[ -1   4  42  15 -13  -3 -16   8 -17   2 -24  13 -10  14  19 -16  -5  -3
  12 -10 -28 -10  31   6 -11  30 -33  22   0  -1  -6  29  -6  36  22  15
   7  -2 -18   1  -6 -10  -2 -30  -1   2  -8   3  -8 -14   5  15   4  23
  -5   3 -13 -12   1 -18   5  -8  -3  35   4 -12  -9 -13   4 -18   3  -2
   7  -6   6 -23]
J436 + <29>
[ -6  14  19  17  -9 -21   0  11 -21   7   4  -9  -1  -9  27  -8   5  -6
  -5   2   5 -44  14  -9 -11  28  -8   1 -17 -10 -13  22  -9 -18  -6 -16
  -5 -15 -13  -2  -3  -4   6 -39 -16  -7   4   7  -5  -6  -2   2  -9   8
   3  24  -6  -2  -2 -22  10   2  24  24  -3 -24  -8   6  -8  -4  -8   0
   8  -3 -15   1]
J436 + <27>
[ -5  13  29  21   4   3  16  -4  -6  19   9  37  -6  -6  20  13 -11   7
   1   5 -10 -40   6  20  -2  30 -14   3   7  -8   0   9  -2 -29 -14  12
   2 -15 -12  -1  11   0  20 -41   2   9 -20   3  -4  -9 -13  17 -17   3
   3   8 -16 -10  -4 -25  -7  -7  14  26  -5 -15 -19 -16  -6 -11   8 -10
   4 -17 -10 -24]
J436 + <27>
[ -4   9  45  16  -3  -5  22  16  15   8  -3   5 -12  -4  12  -3 -22  -9
   6   4   8 -30  24   8 -12  34 -16  -2  21  -8  -7  25  13 -17   3 -13
  -1  -1  -8   0  10   2  13 -33 -17  -1  -9  13  -5   6  -4  -7   7   1
  12  -4  -8 -13   6 -10   5   3  15  21  -4 -21 -10 -15 -10 -23 -28  -7
   3   1  -7   6]
J436 + <27>
[ -5  -4  29  65  -1 -22  -2 -14  -6  -1   1  27 -20  12  10  12  -6   8
  19 -20   5 -10  27  16  -6  26 -31  23  -1   6 -26   7 -13  13  38  18
   1  17   2  -4  -9  -5  -7  -6   6   6 -26  14  -7 -17  -2   2  -5   1
  60 -17 -11   3   0 -40   1 -13  12  -1   6   9 -10  20  -8  -9   3  22
   4  -2  -1 -11]
J879 + <29>
[ -8  -4  32  94   4 -14   1 -21   7   6   8  43 -36   5  14   3 -25  11
  12 -54 -12 -21   9  29   2  29 -25   7  -7  10  20   7  -4 -48   8  22
  -4  -7   8   4 -13  37   2   6   5  23 -14  21  11   8   1  32  10 -12
 -15 -24  -9 -13   9  -4   2   5   5   9  -5  57 -24  -6 -18 -12 -13   9
  12  -1 -12 -12]
J259 + <29>
[-13 -24  10  19  -3  -1  25  25   1  24   4  29 -12 -31  -2  -8 -12   0
 -14  17  12 -46  15  21   9  35 -15  -9   0  14  -9  14  -1 -47   2 -18
   5 -17  -4   2  -6   6   5 -44 -11 -12   7 -19  -8  19  14   8 -10 -13
  -6   9   1  -8   2  -7 -12   9   9  11  -4 -17   0   7  10   0  -5   9
   5  -2  -8 -11]
J215 + <27>
[  4   6  48  19  -5  -9  -5   1 -11  33 -12  24 -20  21   6   9   2   6
   8   5 -13   5  23  31  -2  15 -20  16   3   2  24  20 -11   4  19   9
 -10  -8 -16  -2  -9  -8  -7 -31  -3  -3 -27   1   2   7   0  -3  -9   6
  12  -4 -17   3   0  -9   6 -10   9   6 -15 -13 -15 -33  -8 -16 -11   7
  11  13 -10 -18]
J436 + <29>
[  3  -5  47  48 -12   6 -13  10 -17   7  -3   9 -10  -1   3   4  -7  20
  12  -6  -2  31  51  21  -5  19 -28  24  -2  23  14  32  -4  67  27  39
   2 -15 -59 -22  -5   5   8  -3  -3  -1 -33 -17  -3 -16  -1  11  -7  36
  20   7 -23 -16  -3 -19 -13  -6  37  19   2 -39   0  -9  -5 -13   5  10
  -1   1  -5   7]
J436 + <29>
[  6  -7  25  36   2 -16   1   1  -8  -7  11  18 -27   4   9   2   0   1
  10  -3  -2 -12  22  42   2  16   2  10  -2  -3   3  -1  -9   9  38  14
   1  -6  -1   2   5   7   6 -32  10  11 -31   1  -7 -32  -8  19 -10 -12
  -1  -6 -31  -5  -3 -19   7   4  61  16  -3 -14  16 -15 -16  -4 -32   5
 -29  -3  -6   1]
J879 + <27>
[ -4   3  56  22   6  -8  -6   0   3   6   4  22  -7  -4  15   8 -10 -16
 -10  13 -31 -17  -6  18 -20  24  -6  11  26  -6  -5  10 -12  14  15 -38
  -7   1 -15   0   4  -5  13 -44 -14   1 -18  21   9   2  -8  -1  -4 -33
  10   8   7 -14   7 -12 -11  -9   5  10  27 -26  -9 -33 -20  -9  -4   3
  20  -3  -1  -7]
J436 + <29>
[ -5 -39  50  61   0 -18  14   3  -5  23  -7  33 -25  -4  17  -5 -10 -18
  32   5 -18 -29  14  15  -4   7 -31  -7  10   3   1  18  -2 -25  -9 -16
 -15  -6 -11  -3   1  -1  29 -53   7   9 -11  33  -3  11   1  15   0  -9
  -3  -3 -21  -3  -2 -10   1  28  -4  21  -5   0  -4 -23 -11 -25 -12   3
  -4   6  -6 -13]
J436 + <29>
[ -8  25  34  46  -9  -3  17  14   9  10  15  24   6 -12  20 -27  -5  -1
  -7  -8   3 -34  -1  16  -1  28  -2 -10 -26  -2   1  13  15 -18 -19  -4
 -11 -29 -24   0  47   6  16 -34  -5  12  -5  30 -23   8  -1   4   2   4
   0  18 -11  -5  -1 -14  -6 -10  28   3 -10 -28  -6  -3 -13 -10  -7  -3
  -2  -6 -20   5]
J436 + <27>
[-30   0  34  74   2 -13  -8 -21   5  17  -4  16 -23 -17  11   3   1 -17
 -18  -1  -8 -17  21   6 -22  14 -57  12   0  10   9  17  -9  -2  -4 -20
 -10  -8 -23 -10  -1 -15  22 -66  -3   2 -20  32 -17   0   1   6   1  17
  24   6 -15  10  -1 -15   6   5  16  20  14 -26  -8 -29 -15 -32   6   1
  10   0   6  -5]
J436 + <29>
[ -1   7  30  10  -4  -5  -6  -3  -4 -16   9  -4   7  -1  26   8  -4  -1
  -3  -2  -2 -28  26 -70 -10  16 -15   1   7  -8   1   4   4  -8  -7 -11
  -6  -4 -18 -13   6   6   4 -27 -11  -5 -18  23   2 -23   2   7  12  11
   4   6 -26   2   4 -32  -2  -4  30  18 -10 -46   1 -16 -27 -26 -12  -9
  21   8  -1  16]
J436 + <27>
[ -1   1  25  25 -18 -15 -19 -10  -1   6 -10   4  -8 -14  -3 -11 -11 -11
   6   2 -15   7   3  -9  -1  10 -10   0   0   3  -1  16   7   9   5 -40
 -12  -4 -20   3   0  -2  14 -37   3 -16  -9  31   3   2   1 -20  -7  16
  11  10  -1   8  13 -19  -5 -22 -22  14  11 -32  -5 -27 -13 -16  -3  -1
  11  -4   7  -5]
J436 + <29>
[  0  -3  48  44   0   2   2   3  -1   6   6  11   4  -7   7   6  -2  -4
  14   5 -17   3  11  15  -4  11 -23  -2  -4  29   9  10   3  22   5   2
  -4  -9 -31  -1   6  -8  15 -23   3   6 -15  19   1   1  -7   3  -5  24
  -5   4  -8  -2   5 -30  19 -18  -2  19   6 -54  -9 -15 -19 -19   0  -1
   3 -13   4  -9]
J436 + <29>
[-13  13 -12  -1   4 -33 -37 -17   8 -35   2  -1  10  24  31 -24 -12   9
  -3 -30   2 -47   4 -34 -13  17  -3  -8  -4 -13   8 -30  -7 -46   7 -46
  10  12  38   0 -18 -14 -19  10 -29  20   5  32 -21 -44   6  58  11 -23
  -6 -21   6   1 -21 -21   0  12 -12   5   0  34 -18 -12 -16 -15  -9 -16
  13  -5  12  -8]
J879 + <27>
[ -3   7  74  47   1  16  -9  -8 -11  15 -10  20  -2  -3   9  -7   7 -19
   6  17 -32  16   7  10  -5  -1 -28  -5  -1   6   7  17  -1  25  -5 -30
 -11 -10 -19  -3  23 -12  15 -42  19  -2   3  13   4  26  -5 -13 -16  29
   7 -13 -14  -5  11 -17  -2 -28 -17  -9  -4 -16 -13 -32 -18 -16  -6  -6
  -2   6  -1 -13]
J436 + <29>
[ -2  -3  52  16 -13  17 -12  26 -13  19  -6  13  18  -5 -13  -8  -5  -8
  -1  16  -8  18  13   5 -22  34   4  -2  -5  -9  -1  29 -18  25   9 -18
  -4 -17 -21  12  11  -3  -7  -9  -2   1   5 -15   5  17  -1 -45   9  24
  -4  17   7 -19   2 -10   4 -10 -21  -5  -4 -44  -5  -8  -2  35  -7   5
  12  -1 -18  -4]
J215 + <29>
[ -7  19  21  43   0  -6   8 -14  -3   5  23  22  16 -14  12   2  -2 -11
   0  14   0 -25   3  22  -4  22  33  -3   0 -12   1 -15   3  -7  -6 -47
 -19  -3  28 -12  17  -3  12 -22  17 -19 -19  41   3 -29 -18   0  -3 -12
  -7   8  -3  13  -2 -32  10  -6  17  25   6 -49   4 -31 -13   2  -6 -13
  -7  -2  -1  14]
J436 + <23>
[ -8  14  37  27  15  11  15   7  -4  16   3  33  -8 -14  27  -1  -7   1
   4  -8   5 -33   6  16 -11  25 -17  -6  11   0   3  -4  14 -13  12  -3
 -10 -14   4  -9   5  -7  16 -30  -5   5 -12  33  13  -3 -15  -7  -8  -9
   2   5  -9  -4  13 -29   1   0  22  21  -4 -13 -18 -14 -15 -14   3  -8
   0  -6  -5  -9]
J436 + <27>
[ -3 -23 -28  54  19 -29 -30 -23   3 -18   3   5  -9 -26   5   0  -3 -15
  -4 -13  16 -70  -7 -24 -20  21  25  -4 -10 -18  11 -25  -7 -78  -7 -57
  12   5  55  -2 -10  -3   2  -8  -7  -3 -11  82 -16 -20  11  34  16 -47
 -31  -9  23  13   4 -40   8   0  40  10  19  41   9 -17 -24 -10   1  -2
  12 -10  13  15]
J879 + <23>
[  7   4  62  38  -6  -2   3   1 -13  27  -2  38  -9 -11  13 -18  16  -3
  29  -1  -6   5  -2  39   0   7 -31  15  -8   6  24  12   4  15  10  -6
   0   0 -23   2  27 -16  15 -35  23   2 -10  20   6  39 -13  -4   2  28
  18  -3 -16  -4   1 -16   2  -6 -14  -3   0 -29 -21 -26 -10  -4  13   3
   7  10  -3 -11]
J436 + <29>
[  3   6   4 -30 -13  -4 -24 -15 -15   1  -8  -5 -11  14 -20  13 -14   9
   2  -9  -5  21  -8   9 -10 -25 -26   2   5  12   1 -15 -21  30  11  12
  -2  17   0   1  20  -3  10   7   3   3 -24   0 -28  -3 -12  -3  -3   6
  10 -15   6  11   2  11 -11  -2 -10 -12  13  21   0 -24  21   5  13 -11
   0 -13  19  -5]
J879 + <32>
[  2 -16  24  35   6   2 -10   7  -8  -3  12  10  -8  -4  -5   8  -2   2
  12 -17 -15   8  27   9   1   3 -27  12   8  10  10   9 -10  29  16  24
   8 -21 -25   1  -4   5  -4  -5   4  13  -6  -6  -7   4   6 -12   8  17
   2 -17  -4   3 -19 -30   4   3   1   2  11  14  -7  -1   1  -2  10   5
  21  -1   0  -9]
J879 + <29>
[  0   2  35  59   6 -40  13  -1  -4  21   6  35 -24 -17   8   0  -6   8
  11   6   8   0 -10  26   1  24 -13   4   8  -6  28 -11   1   6  14   1
   5   2 -14 -20 -12  -2  -2 -34  23   2   0  16  -5   5  15  16  -4   4
  -3   5 -11  -4  -9  -9  -7  -4  19  25  12  -6 -21 -36  -9 -15 -16  12
  21  -4  -8 -11]
J436 + <29>
[-13   2  23   5   4 -12  -3 -14  -1  11  -6  61 -17  12  27  25 -16  11
   6   1  15 -43 -14  47  -8  26   3   6   0  -6   3 -17   9 -49  14 -40
  11  -3  31  -5  14   2   6   4  29   0 -15  41  -6 -10  -6  32   1 -56
   0  -8   1  -4  -1 -32  -3  -4   5  13  -2  35 -15 -40  -6  50  -6 -19
   8  -1  -1   2]
J259 + <23>
[ -8   3  41  94  14  -6 -26  -9  15  10   7   5 -10 -13  26  -1 -11   2
   1 -26  -2 -46  36 -17  -4  58 -50   2  -3   2   9  11 -10 -58 -20 -32
  -3  -5  -3  -2 -21 -12  19 -31 -11   6   3  36 -11   4  11  14  15  -3
   1 -20 -15   6   2 -34  24  -4  15  26   3   7 -34 -10 -18  -4  -6  11
  14  -5  -2  -1]
J436 + <27>
[  6 -16  26  58  -3 -21 -29  -3 -14  -9 -49   4 -35 -20  10  10  -4  -1
  31  -1 -22   3  29 -15   2  15 -10  25  -8   5   8  14 -17  34  36 -11
   2 -12  -8  -4 -12 -12  -7 -42   6   7 -21  17 -10 -17  -1  14  -1  15
  -7  -7 -19  11   8  -1   2 -10  33  29  24 -11   1 -30 -20 -24 -14   2
   8   2  12 -14]
J879 + <29>
[-35 -19  19  94   4 -26 -16 -21  -5   3  -3  17 -32  -6   8   9 -13   4
  21 -30 -20   0  38  13  -2  18 -22  18 -10  24  23 -15 -26 -26  30  21
  25   4   1  -7 -16   0 -11  11  16  -5 -11  23   6 -30   7  30  30  14
 -20 -29  -8   4   0   7   2  -3  20   5  28  21 -12 -21 -15 -26  -4  10
   3  -2  -6  -1]
J879 + <29>
[-20   2  29  94  13 -17  29  -8  19  16  -6  28 -34 -24  26  10 -13  -1
  -3 -15  -4 -71  -8   2  -8  30 -13  -4   2  -3   7   2   0 -83 -26 -14
   1  -3  19   9  -7   0  22 -58  -8   1  -6  38  -9  15   9  45  -6 -14
 -25  -3 -19  -6   2  -7   1   2   0   9  -2  32 -26 -19 -11 -18   1  -2
   5 -11 -10   5]
J436 + <23>
[ -4 -17  29  94  -2  -4  31 -16  -2  25   5   6 -48 -45 -12   3   1 -23
  -3  18 -18 -34  22  26  -1  12  -5  19  -8  13   7   0  -4 -16  -2 -37
 -11  -8 -24  -1  -7  -2  36 -51  14 -21 -25  32   4  26 -13   0  -7  11
  -9   3 -18  -5  17 -13  14 -12  48  37   9 -23  20  -8  -7 -18  -6   5
   0   6  -2 -11]
J436 + <23>
[-11  -6  54  48  16  26 -16  18 -24   7  -7  22  19  13  -3 -17  -4 -36
  12  13 -29   8 -11  -5   5  18   1 -18 -19  -5 -20  26   4 -14   3 -48
  -3  -2   3 -14  -2  11 -23 -33  27  -3  33  -7  -9  23   5 -10   5  10
  -7   6   6 -28  20  -8  -3  -6 -38  -3  -5 -35  10  -9  -4  10  -4   2
   8   5 -25 -18]
J215 + <29>
[  6  -6  38  53   4  -9 -16 -18 -17  -7  -2  25 -32  -6  13  19  -5   7
  16 -14 -15   5  25  10  -4  10 -26  34   2 -10  10  -4 -17  13  43  14
   5  -5 -14  14   1  -1  -8 -12  19  -3 -10  11   8 -27  -3  23  15   2
  -9 -15 -58   8  -8  -3  -2  -5  17  14   5  20  -3 -38 -13 -22  -7  17
  11  11  13 -21]
J879 + <29>
[-13 -14  18  63   4 -24   5  17  -6 -52  -3  34 -31 -12  17   5 -26  10
  29 -13   5 -57  37  21 -13  42 -11   4 -56 -16   3  17  -1 -31  28   0
   9  -7  -3  -3  -6   4   2 -42  -5  -8 -11  46 -16 -37 -41  19   2 -19
  12  -6   0 -15   0 -13 -15   1  44  29   1   3 -16 -29 -14 -17  -5   9
   7   6  -7 -18]
J879 + <27>
[  1 -10  43 -15  -2   0  -8  26  -1  20 -12  14  17   4 -13   0  -1 -26
   4  23 -19  -6   1 -16   3   6  -1  -7  -6  -6 -14  40  -4 -16  10 -35
  -4  -7  -8   8  -2   0 -35 -19  -2  -4  20 -33 -17  17   9 -12   3   9
  -7  13  12 -12   3 -23  -7  -8 -39   0  -9 -29 -15  -4   4   0 -10  14
  18   4 -21   6]
J215 + <29>
[  1  -4  45   1   8  18 -12  15 -22  23 -18  36  27   2  -3 -14  -1 -14
  15  23 -19   7   8 -11   2  11 -21 -10   4 -21  -9  31   5  20  14 -19
  -3  -6 -23   1  12  -6  -1 -29   2  -1  54 -50  -3  38  -7 -26  -2  38
   8   8  13 -15  -7 -10 -10 -19 -43  -8   4 -29  -8 -28 -10  14  -6  -2
   9  -3  -3 -22]
J215 + <29>
[-10 -13   8  49   6 -20  15 -19  -8   5 -11  26 -42 -17   0  16   0 -15
   0 -10  13 -43   4  23  -3  20   9   6   5  -7   2  39   3 -58  31 -15
  10  -3  28   2 -27   4   0 -33 -10   1  -3  47  -7   2  -1  33  19 -36
 -15 -12  12   4   6 -11   5   2  18  23   8  47   0 -23  -3  -7 -27   5
   6 -11  -1  -7]
J879 + <23>
[ -2  11  52  55   3  -2 -23 -23   2  -5   2  28  -8  18  -7  -2  -9  12
  16 -12  -5  -3   2  33   0  10 -49  11  -3   9  13  25  -9  14  11  25
  -1  -6  -7  -4   7 -11   9 -10  -5   2 -12   8  -2  17  -6   2   5   6
   5  -7  -9  -4   4 -10  -2  -7  -3 -13  -1   7 -22 -24   0 -13  -3   4
   8  10  -9 -24]
J259 + <29>
[  5   7  33  12  -6  -4 -10   9 -10   2  -1  23 -14  14  12  14 -15   4
  20 -12 -13  15  15  26   0   1 -38   3  -2  22  12  33  -4  17  22  50
  19   4  -7 -11  13  20  19  -8   4  15  -9 -13  10   3 -19   2   7  -1
  11 -16 -12 -13   2  -5  -2   1 -19 -13  -3  18 -20  -9   3 -24   9  -2
  -3   1  -7 -27]
J259 + <29>
[ -5  -6  14  48   1  -6  10 -25  16   7  10 -47 -32 -44   5  22   3  -4
   5   4  -7  -5   1  -4  -7   4 -35  19   5  24  12 -17  -5 -10 -13  -2
  -6 -13  -9 -14   1  11  23 -23   7  -1  -1  27   2  18  15   6   0  36
  -2 -22 -17   9 -10  -2   4  -3   7   8  20  24  -7  17  -8 -14   4  10
   8   8   2  -4]
J436 + <32>
[ 13   5  37  67   4 -24  -1   5 -15   0  21  41 -21   0  23   6 -20  18
   8 -30   8 -35  49  37  -3  21  -4  17   0  -9   2   6   2 -26  17  -1
   7  -8  -2  -7  -7   8   4 -21   2   8 -19  21  -7 -31 -17  10  -1 -18
   1 -18 -18  -8   6 -27   1  11  54  33   5  -4 -14 -25 -27 -10 -16   0
  18  -2 -11 -14]
J879 + <27>
[  4  25  13 -47  -2  -3   8  19  -3   6   2  28 -18   5   7   2  -4  10
   5   1  13 -21  19  22  -9   9 -21  10   2 -10 -11  -5   7  11  27  13
   5 -11 -13  23   7   4   8 -33   4   4 -34  -4  -5 -27  -6   2 -13 -17
   2  -5  -2 -10  -1 -11   9  12  18  23   5   1 -16 -33   4  -1 -34  -2
   2  -7  -8 -11]
J879 + <27>
[-14 -22  19  21  16 -21   0 -11   5  -6   0  47 -21  -3  13   2  23 -20
   3   7   8 -29  -6  37  -6  23   4   0 -15 -11  21 -33   4 -54   7 -61
   9   3  29  -6  -3  -5  -2 -18  10 -14 -18  44 -10  -8 -16  19  -6 -36
   1   0   3   0  -6 -24  13 -12  -2  -1   1  13   3 -46 -11  -3  -3  -8
   6  -2  -2   2]
J879 + <23>
[  5 -24 -22  30   2 -28  -4 -37   4  -4 -13  50 -20 -15  16   9 -13  -4
   0  -5  15  -8 -13  18  -6 -14  20  13  -8  -1  11 -44 -34 -32   4 -35
   3  12  25  -7 -23  -3  25   2  18   0 -24  63   1   0  -1  28   3 -42
  -7 -12  -1  22  -5  -5   0  -3  56  15  12  44   9 -25  -5 -13  -2 -10
  11  -1  21   5]
J879 + <23>
[-29   4  32   1  11  -6  -5  -8  -3 -45   2  17  -7 -11   6   5   6 -22
  13  10 -13  -4  -8  11  -2   5 -21   1  -5   1  -5  25   9  13   5 -33
  -7  17   1 -35   7  -4  15 -36  10 -11  -4  20  -6  -1  -4  -2  13  12
   7   9 -14   8   6 -27  -4  -5  -6   5  16  -5   8 -30 -15 -15  -5  -9
  18 -21   6 -19]
J436 + <29>
[  0 -21   4  37   0 -20 -11 -13  -8  -5 -20  -1 -35 -15   8  15  -4   1
  10 -16  -6 -27  15 -20 -10   2 -43  18  -1  19  -2  19  -1 -25  14  12
   2  -3   6   6  -9 -11  -4 -27   9  10   3  12  -9 -10  28  34  17   9
 -14 -20 -20  14  -2  16 -29  -5  -5   9   4  55  -6 -13 -11 -29  -9   9
   8   2  12 -12]
J879 + <29>
[  5  19  48 -39  -2   5 -24   4  -5  26   6  11  16  10   8  -1  28 -36
   5  19 -18  25  21   9 -11  12  -7  -1 -11  -6 -39  12  16  62  -8 -52
 -21  -1 -26   0   7 -12  12 -30   2 -11 -41  -4   3   3 -18 -31  -7  19
  21  36  -6 -13   3 -34  -4 -16 -16 -16   0 -70   3 -47 -12 -15 -10 -17
  -7   1  -1   1]
J436 + <29>
[  8  -8  18  47  -9  -2  -8   4 -13  -4   3  27 -24   1  12   1  -8  12
  15 -19  -6 -18  21  13  -5  42 -10  11   1  -3   7   3  -4 -22  22   0
 -14 -12   6  -3  -6  -3  -7  -6   5   1 -10   9  -5 -34   3   0   6  -8
   0 -16   4  -2  -2 -17   4   1  48  15   2   8  -2  -5   0 -15   1  10
  59 -12  -4   0]
J879 + <27>

[ 30  -3  21   1  38 -14  16   7  -8  27   2  -3  17 -12   8 -44   2  10
  -4 -16   9   2 -19   6  -6 -19 -10   0  12  42  -9  17  29   3 -10  -9
 -26   8   2  -7 -60  15  13 -17 -16  15 -16 -13  12 -36 -31   2  15  -9
  -8 -20   0  18  -5   0  -4   5  31  -4   2   1  24 -18 -11   0  -1  19
  -9   3   2  16]
S + J255
[ -2   9  18 -13  11 -15   5   7 -18   6  10  10  -9  -3 -20 -20   0  65
  11  13 -48   1 -20  11 -20   1  16 -14  -5  54  17  15 -11  11 -29   0
 -66 -13 -10 -22 -11  72 -25  14  -7   8  64   1  10   0 -42   5   4 -20
   3 -11 -30   9   6  81   5  21 -10   6  20  -6  -9  -6  14  -2  17  10
  28  39  -4   9]
S + J255
[-45   7  -8  13  -9   0  -5  -7   0   9  -8  25 -43  22 -26 -76  24 -17
 -20  20  12  22   2 -18  30  -6 -12 -42   1 -40 -52   0  -5  22 -22  -9
 -99  -2  14  39  35  35 -19   2 -13   8  23 -47   6  35 -33   2  -6  16
  19  -9   4  27  -1  25   7  15   1  -6 -11   1 -33   2  -7  -6 -10  19
  17  26   5  16]
S + J517
[-32   6 -24  -2 -30   2  -8   3  17   6  -9  -7  22 -15   2  27   3  14
  -5  15  -7   7  -4   0   7  -3 -12  -6   0 -20  21 -14  -4   1   2 -15
 -19  -1  23 -11  20  38 -18  -6 -15  -3 103  29  -2  -1 -22  11 -15   1
 -27  -1  10 -13 -15  12  10   2 -19   5  -2 -13  -2  -4   3  -2  -9   3
  25  -1   3   3]
S + J205
[  -2    8   12   -1   29   -4  -15    4  -14   -9    7  -36    0   25
  -22 -112    4   -5   -3    2    8  -18  -11   -1   12  -12  -19  -10
   -7   -1  -31   17    5   22  -12   -1  -61    7   -2   13  -17   39
    3   -8    5   10   -4  -34   -2    8  -22    1   17  -14   10  -16
    2   21    5    8    4   17    3    5    5    0  -18   -6  -23  -10
   -9   37  -20    5   12   12]
S + J517
[  9  -8 -19   7  -5  -1 -11   2  -1 -16   9   6 -25   4  -2  18  33 -41
   3   7  21  -4   2 -14   9  -7  13   0  39 -23  13   8  -1  -7  -9   0
 -21  -3  12  34  35 -27  13   9  -4   5 -47  -6  -1  20   5 -13   1   2
   5   7  20 -10   2 -15   4  10  34 -10  -3   3 -31  -8   7   0 -17  -1
  -4  -9  36  13]
L + J517
[-28  -2  17 -14 -18  -2  23  -6  -1  18 -16  -6  40 -22   5 -12 -22  38
   8   5   3   3  -6   1   3  -7 -25 -28  -6  91  14   0   0   4 -10  -9
   8   5   9 -18 -30  23  -6  -7  -5  -3  43   4  -9 -38 -40   7  -1  -3
  -5  10  -2  13  -9  16   1  14 -24  29  23   0 -36   4   8  -1   6  19
  13   4   2  -4]
S + J93
